Below is a small trained network, with its code and all its weights. Each question gives an input and a class and asks what happens when units are switched off, that is, made to give their printed mean instead of their output.

import numpy as np


def w(rows, s, z=0):
    codes = np.array(rows[::2]) - 128.0
    scale = np.full(codes.shape[1], s)
    scale[-1] = z or s
    return codes * scale


def f(y):
    return y / 2 * (1 + np.tanh(0.7978845608 * (y + 0.044715 * y**3)))


def log_softmax(a):
    a = a - a.max(-1, keepdims=True)
    return a - np.log(np.exp(a).sum(-1, keepdims=True))


def net(x, mask):
    res = np.array(x, float).reshape(1, 4) / 4 @ E
    y = f(res @ A[0][:, :-1].T + A[0][:, -1])
    res = res + np.where(mask, y, B[0][:, -1]) @ B[0][:, :-1]
    return log_softmax(res[-1] @ U[:, :-1].T + U[:, -1])


A, B = {}, {}
E = w([
[255,55,29,112,136,151],'x0',
[181,212,45,184,152,52],'x1',
[131,118,127,130,112,112],'x2',
[126,126,141,38,217,57],'x3',
],0.0079)
A[0] = w([
[68,172,171,134,161,54,162],'n1',
[96,39,127,111,133,139,86],'n2',
[138,166,115,133,117,133,254],'n3',
[146,111,141,205,112,161,159],'n4',
[123,132,109,90,185,84,159],'n5',
[129,83,176,129,126,166,154],'n6',
[114,107,107,183,117,165,101],'n7',
[122,122,113,92,98,73,96],'n8',
[110,105,196,88,86,147,174],'n9',
[141,207,98,157,139,137,117],'n10',
[119,87,108,234,131,152,118],'n11',
[103,94,131,105,117,182,87],'n12',
[106,134,80,168,171,117,74],'n13',
[100,99,131,112,105,165,120],'n14',
[102,71,145,121,167,189,101],'n15',
[106,128,4,144,145,56,111],'n16',
[76,184,163,134,85,123,145],'n17',
[165,180,125,194,174,149,134],'n18',
[112,129,119,175,72,172,155],'n19',
[101,103,98,84,149,88,117],'n20',
[163,198,128,151,119,97,108],'n21',
[183,81,84,158,133,160,127],'n22',
[164,98,95,115,181,165,102],'n23',
[132,77,157,55,184,95,164],'n24',
[218,93,145,89,77,123,111],'n25',
[176,104,141,133,126,125,79],'n26',
],0.012,0.0052)
B[0] = w([
[198,97,184,154,117,99,254],'n1',
[125,75,118,84,94,115,185],'n2',
[168,116,73,157,178,98,205],'n3',
[106,53,213,157,185,118,197],'n4',
[68,39,129,154,205,172,210],'n5',
[157,79,89,136,122,40,202],'n6',
[64,99,112,138,176,98,162],'n7',
[44,131,100,97,176,135,133],'n8',
[195,82,88,99,120,131,238],'n9',
[147,73,91,93,77,67,192],'n10',
[36,40,136,150,204,140,190],'n11',
[98,99,107,92,93,3,173],'n12',
[71,98,108,65,86,94,146],'n13',
[137,143,64,80,145,120,171],'n14',
[141,85,26,100,56,100,193],'n15',
[137,46,151,85,134,86,226],'n16',
[254,190,201,115,122,40,224],'n17',
[137,78,102,135,119,28,189],'n18',
[74,70,208,222,218,42,211],'n19',
[49,120,171,201,196,142,169],'n20',
[91,41,74,38,75,31,188],'n21',
[180,202,224,113,175,80,218],'n22',
[154,219,246,139,94,91,184],'n23',
[108,44,158,192,212,105,250],'n24',
[173,174,213,94,158,65,193],'n25',
[123,190,200,70,101,144,137],'n26',
],0.006,0.0072)
U = w([
[48,60,145,192,196,124,50],'0',
[122,66,64,50,61,75,85],'1',
[181,179,206,106,122,101,93],'2',
[130,97,119,143,136,119,255],'3',
[114,151,102,176,153,151,188],'4',
[63,251,62,46,15,195,18],'5',
[41,205,47,81,33,215,18],'6',
[54,241,56,62,45,225,31],'7',
],0.012,0.0091)

Each question gives the input, the list of numbers given to net, and the class t.
The units are the neurons (one row each of A and B). Each row of codes is followed by its name. A weight is (code - 128) times the scale printed after its matrix; where a second scale follows, it is the last column's (A, B and U).
mask holds one flag per neuron, in row order. A switched-off neuron (its flag False) gives its mean, the last column of its row in B, instead of its output. The means were averaged over made-up inputs and are rounded, as every weight is.
A unit's drop is (log p(t) with every unit on - log p(t) with that unit switched off) / (log p(t) with every unit on - log p(t) with every unit switched off).
unit that matters most: the unit with the biggest drop
top k neurons: the k neurons with the biggest drops, biggest first
drop of u: that unit's drop, to one decimal
input [5,7,0,-8], class 0: top 2 neurons -> [n11 n19]
input [-1,-1,5,6], class 0: top neuron -> [n24]
input [4,-8,-8,-7], class 1: top 2 neurons -> [n15 n12]
input [7,5,-7,7], class 0: top 3 neurons -> [n5 n24 n20]
input [7,8,4,8], class 0: top 2 neurons -> [n5 n20]
input [8,3,1,-8], class 0: top 2 neurons -> [n11 n19]
input [6,8,-8,-4], class 1: top 2 neurons -> [n21 n10]
input [3,-6,-3,-5], class 1: top 2 neurons -> [n15 n24]
input [6,-2,-5,5], class 2: top 2 neurons -> [n23 n25]
input [-6,-7,0,3], class 1: top 2 neurons -> [n15 n9]
input [4,8,1,-5], class 1: top 2 neurons -> [n21 n10]
input [-4,2,-4,-3], class 2: top 3 neurons -> [n17 n5 n24]
input [-7,-5,-6,3], class 2: top 2 neurons -> [n17 n1]
input [4,3,-1,-1], class 2: unit that matters most -> n22
input [3,-7,-1,-2], class 1: drop of n15 -> 0.1
input [-1,5,-1,5], class 0: drop of n20 -> 0.4
input [-6,-5,-2,-4], class 2: drop of n17 -> 1.1
input [-4,4,7,7], class 0: drop of n8 -> 0.0
